[[152 126 140 136 131 114 114]
 [110 130 128 118 126 132 127]
 [126 120 136 120 138 138 152]] Answer: 152

[[107 137 124 140 126 134 140]
 [128 136 128 117 130 121 141]
 [125 128 139 126 133 132 125]] Answer: 125

[[135 128 127 135 128 156]
 [140 125 113 140 127 127]
 [132 129 123 132 128 142]] Answer: 142

[[134 133 123 125]
 [154 126 122 120]
 [121 135 124 113]] Answer: 113

[[113 135 103 145 138]
 [113 136 104 144 137]
 [114 126 100 149 140]] Answer: 140

[[107 145 131 150 150 130]
 [105 146 131 155 155 115]
 [114 149 127 142 142 135]] Answer: 135

[[128 121 140 138 105]
 [117 134 111 123 134]
 [127 117 138 129 128]] Answer: 128
---
[[116 131 108 128 105]
 [127 128 130 130 146]] yields 116, 146

[[137 104 125 114 131 121 126]
 [137 102 122 117 134 105 127]] yields 137, 127

[156 133 118 137 134] yields 156, 134

[136 120 141 111 149] yields 136, 149

[[120 148 158 139 138 125 132]
 [120 146 158 141 138 116 131]] yields 120, 131

[128 117 128 111 102 130 114] yields 128, 114

[104 118 141 111] yields 104, 111

[153 127 154 125] yields 153, 125

[131 149 120 115 141 146 136] yields 131, 136
---
array([137, 135, 126, 117, 129, 119, 152]) 152

array([[126, 128, 136, 129, 127, 124],
       [119, 131, 146, 119, 140, 117],
       [112, 105, 126, 120, 115, 118]]) 146

array([151, 140, 154, 132]) 154

array([143, 127, 156, 128, 117]) 156

array([121, 124, 132, 105, 114, 143]) 143

array([152, 127, 115, 128, 128]) 152

array([[137, 113, 120, 136],
       [157, 112, 120, 135],
       [133, 106, 115, 151]]) 157
---
143  116  130  131
140  131  108  114
151  128  115  106
out 128

130  132  125  136  125  133
125  119  131  120  115  130
128  123  117  130  121  105
out 123

120  121  128  127  132  148  103
120  117  113  116  115  108  123
136  137  130  130  125  110  154
out 137

123  121  135  127
154  122  110  129
138  133  124  130
out 133

102  139  119  112  117
113  124  146  112  145
142  139  146  111  105
out 139

134  118  137  129  132  128  107
126  131  129  133  127  125  139
118  121  129  126  128  135  114
out 121

100  135  120  135  123
103  129  123  126  123
116  128  130  122  116
out 128
---
[[135 147 135 141 145]
 [143 155 145 150 154]
 [146 142 143 141 135]] => 143

[137 123 128 101] => 128

[125 106 144 116 134] => 144

[119 127 105 136 139 131] => 105

[107 109 100 120 115] => 100

[103 126 104 129 143] => 104

[148 104 137 121 135 118] => 137
---
[[125 134 124 124 138 134]
 [ 99 119 120 120 101 120]
 [131 151 115 115 129 156]] ==> 125

[127 154 130 142 147 126] ==> 127

[[132 121 108 132 122]
 [128 114 107 129 116]
 [120 125 145 129 128]] ==> 132

[[118 153 137 131]
 [132 120 118 117]
 [134 141 122 127]] ==> 118

[137 120 125 128 105] ==> 137

[112 119 114 103 121 123] ==> 112

[135 157 129 120] ==> 135

[[139 123 144 137 134]
 [137 118 129 134 136]
 [135 103 131 134 136]] ==> 139
---
[139 111 151 118 133 124 103] --> 133
[ 99 108 149 128 157] --> 149
[122 157 134 128 132] --> 134
[119 136 128 124  99 132] --> 124
[150 125 154 127] --> 125
[157 110 114 124 142 121] --> 124
[103 135 124 109 114 139] --> 109
---
[115 146 151 126 129 116] -> 129

[[125 141 131 136 130  99 138]
 [133 123 117 147 120 144 128]
 [137 124 118 146 122 142 131]] -> 144

[[122 125 110 140 143 153]
 [118 111 121 126 152 118]] -> 143

[[114 128 136 134]
 [153 137 145 115]
 [129 131 134 124]] -> 137

[148 117 120 122 135 105 129] -> 129

[133 118 154 124] -> 124
---
[[133 130 147 130 147 130]
 [133 128 140 142 149 137]] => 133, 137

[134 131 135 123 106 129] => 134, 129

[124 131 107 129] => 124, 129

[[148 113 100 139 100]
 [131 125 127 129 127]] => 148, 127

[148 100 127 147 101] => 148, 101

[158 146 103 134 124 135] => 158, 135

[[123 140 114 124 128 132 146]
 [104 121 117 132 102 118 129]
 [124 128 150 122 133 129 124]] => 123, 124
---
[129 114 126 116 125 129 107] | 129, 107

[135 114 152 114] | 135, 114

[[145 133 133 125 121 130]
 [140 119 142 123 127 123]
 [125 128 134 135 150 128]] | 145, 128

[155 102 150 104 140 131 152] | 155, 152

[[146 151 148 141 144 155 133]
 [143 144 150 138 137 148 131]
 [143 146 148 138 142 142 130]] | 146, 130

[153 111 118 115 144 139] | 153, 139
---
(102, 141, 119, 123, 124) -> 124
(101, 111, 105, 124, 116, 104) -> 104
(152, 123, 118, 135, 123, 128) -> 128
(121, 129, 110, 154, 148) -> 148
(113, 135, 106, 141, 110, 132) -> 132
(145, 134, 139, 119, 135, 156) -> 156
